Below are the code and all the weights of a small trained network. Each question names an input and a target symbol and asks about switching units off, where a switched-off unit gives its printed mean instead of its output.

import numpy as np


def w(rows, s, z=0):
    codes = np.array(rows[::2]) - 128.0
    scale = np.full(codes.shape[1], s)
    scale[-1] = z or s
    return codes * scale


def f(y):
    return y / 2 * (1 + np.tanh(0.7978845608 * (y + 0.044715 * y**3)))


def softmax(a):
    e = np.exp(a - a.max(-1, keepdims=True))
    return e / e.sum(-1, keepdims=True)


def log_softmax(a):
    a = a - a.max(-1, keepdims=True)
    return a - np.log(np.exp(a).sum(-1, keepdims=True))


def net(x, mask):
    ids = ['ΘΠΣαβδμξτω'.index(c) for c in x.split()]
    T = len(ids)
    res = E[ids] + P[:T]
    r = res
    for j in range(3):
        rows = slice(2 * j, 2 * j + 2)
        q, k, v = (r @ M[0][rows].T for M in (Q, K, V))
        z = softmax(np.where(np.tri(T) > 0, q @ k.T / 2**0.5, -1e9)) @ v
        o = O[0][rows]
        res = res + np.where(mask[j], z, o[:, -1]) @ o[:, :-1]
    y = f(res @ A[0][:, :-1].T + A[0][:, -1])
    res = res + np.where(mask[3:27], y, B[0][:, -1]) @ B[0][:, :-1]
    return log_softmax(res[-1] @ U[:, :-1].T + U[:, -1])


Q, K, V, O, A, B = {}, {}, {}, {}, {}, {}
E = w([
[149,137,229],'Θ',
[174,189,1],'Π',
[134,150,114],'Σ',
[128,120,115],'α',
[124,185,102],'β',
[139,86,136],'δ',
[121,152,113],'μ',
[137,115,149],'ξ',
[126,136,78],'τ',
[123,180,185],'ω',
],0.011)
P = w([
[243,87,130],'0',
[69,175,115],'1',
[184,175,125],'2',
[74,195,121],'3',
[199,193,129],'4',
[76,206,127],'5',
[210,206,133],'6',
[79,221,135],'7',
[217,220,137],'8',
[82,233,140],'9',
[223,233,144],'10',
[87,248,146],'11',
],0.013)
Q[0] = w([
[186,115,176],'h0',
[181,141,103],'h0',
[253,87,100],'h1',
[84,80,142],'h1',
[136,113,158],'h2',
[108,130,49],'h2',
],0.02)
K[0] = w([
[108,56,207],'h0',
[164,30,115],'h0',
[156,31,9],'h1',
[59,222,66],'h1',
[187,105,166],'h2',
[71,84,98],'h2',
],0.012)
V[0] = w([
[91,225,116],'h0',
[176,161,45],'h0',
[129,213,237],'h1',
[134,76,245],'h1',
[146,58,113],'h2',
[220,144,165],'h2',
],0.012)
O[0] = w([
[122,155,53,187],'h0',
[176,144,101,253],'h0',
[106,60,72,253],'h1',
[155,1,169,161],'h1',
[123,201,141,22],'h2',
[154,135,73,205],'h2',
],0.016,0.0058)
A[0] = w([
[136,112,126,165],'n0',
[100,128,125,112],'n1',
[141,105,122,171],'n2',
[108,64,224,36],'n3',
[113,152,114,112],'n4',
[120,150,109,100],'n5',
[120,150,109,108],'n6',
[179,54,145,203],'n7',
[165,156,189,99],'n8',
[95,187,138,17],'n9',
[87,125,125,122],'n10',
[14,138,123,2],'n11',
[153,167,164,53],'n12',
[91,123,124,136],'n13',
[9,105,124,139],'n14',
[162,69,144,206],'n15',
[139,112,125,194],'n16',
[162,131,222,137],'n17',
[185,191,138,92],'n18',
[166,160,194,95],'n19',
[133,118,129,189],'n20',
[99,126,125,117],'n21',
[141,110,124,187],'n22',
[125,153,103,105],'n23',
],0.012,0.0054)
B[0] = w([
[125,142,116,156],'n0',
[130,112,151,127],'n1',
[128,145,121,174],'n2',
[248,77,122,164],'n3',
[153,107,151,147],'n4',
[146,112,140,153],'n5',
[143,116,139,155],'n6',
[114,187,168,245],'n7',
[95,85,154,164],'n8',
[195,115,201,141],'n9',
[124,121,150,133],'n10',
[203,75,153,140],'n11',
[133,90,116,149],'n12',
[116,119,154,136],'n13',
[94,94,198,172],'n14',
[111,184,168,218],'n15',
[119,154,110,170],'n16',
[75,107,137,173],'n17',
[103,99,84,203],'n18',
[94,73,158,166],'n19',
[119,141,119,153],'n20',
[126,113,155,128],'n21',
[123,153,111,172],'n22',
[147,111,140,167],'n23',
],0.013,0.012)
U = w([
[2,156,132,151],'Θ',
[170,179,49,182],'Π',
[132,145,127,208],'Σ',
[128,148,162,155],'α',
[221,60,127,4],'β',
[112,226,131,122],'δ',
[143,79,171,35],'μ',
[122,147,128,205],'ξ',
[190,152,151,39],'τ',
[105,19,94,118],'ω',
],0.0089,0.0036)

Each question gives the input, a string of symbols that net reads in full, and the target symbol t.
The units are the heads (2 rows each of Q, K, V and O) and the neurons (one row each of A and B). Each row of codes is followed by its name. A weight is (code - 128) times the scale printed after its matrix; where a second scale follows, it is the last column's (O, A, B and U).
mask holds one flag per unit, heads first, then neurons. A switched-off unit (its flag False) gives its mean, the last column of its rows in O or B, instead of its output. The means were averaged over made-up inputs and are rounded, as every weight is.
A unit's drop is (log p(t) with every unit on - log p(t) with that unit switched off) / (log p(t) with every unit on - log p(t) with every unit switched off).
The circuit of an input: a set's keep is (log p(t) with only the set's units on - log p(t) with every unit switched off) / (log p(t) with every unit on - log p(t) with every unit switched off). Starting from the 12 units with the biggest drops (on a tie, the unit counted first), units are removed one at a time, each time the one whose removal leaves the highest keep (on an exact tie, the one counted first), for as long as the keep stays at least 0.8.
circuit, biggest first: the units of the circuit, biggest drop first
unit that matters most: the unit with the biggest drop
top k neurons: the k neurons with the biggest drops, biggest first
heads that matter: for each layer, one digit per head in row order, 1 if its drop is at least 0.15 and else 0, layers parted by /
input δ β μ α ξ β Θ β Σ ω τ, target μ: circuit, biggest first : h0; h1; n19
input δ Π α α δ τ β μ β μ, target Π: top 2 neurons : n19; n8
input δ ω β Π Σ Σ Θ δ ω δ ω α, target ω: unit that matters most : h0
input ω ω ξ ξ τ, target δ: heads that matter : 010
input ω Θ Π, target δ: heads that matter : 110
input α δ ω ω β μ, target ω: circuit, biggest first : h1; n7
input Σ β Σ μ Π β β Σ, target Π: circuit, biggest first : h0; n14
input Π β β α ω δ β β Θ, target β: heads that matter : 011
input β β τ ω Π Θ Σ τ, target Π: heads that matter : 100
input β β τ Π Π α β, target Π: heads that matter : 000
input Θ Σ ξ ω τ, target τ: heads that matter : 110
input β α α τ ω δ α, target Π: heads that matter : 010
input τ Π Π β α Θ β ω, target ω: top 3 neurons : n7; n15; n14
input μ Θ Θ ω ω β τ β, target ω: circuit, biggest first : h1
input β δ τ τ μ α Π β μ ξ, target Π: heads that matter : 100
input ξ τ ω ξ β δ δ δ Σ μ, target ω: circuit, biggest first : n7; n15
input β ω β β α τ δ, target Π: heads that matter : 010
input ω δ δ μ α Σ δ, target δ: heads that matter : 100
input β δ δ, target Π: heads that matter : 011
input Θ Θ δ Π β β Π δ β β μ, target τ: unit that matters most : n3
input ω β ξ ω δ, target δ: heads that matter : 000
input Π τ μ Π Θ δ β, target β: heads that matter : 010
input Π ξ Θ α δ ω α, target β: heads that matter : 010
input α τ δ ω ω β ξ α ω Θ δ, target Θ: heads that matter : 110
input α μ ω β ω Σ ξ ω Π Π ξ, target Θ: top 2 neurons : n17; n3
input Θ μ β, target τ: top 2 neurons : n3; n7
input ω ω ξ τ α α, target ω: top 2 neurons : n7; n15
input τ δ μ Σ β α Θ Σ α β ω Σ, target ω: circuit, biggest first : h1
input δ β δ ω α β μ β Σ, target μ: circuit, biggest first : h0; h1; n19
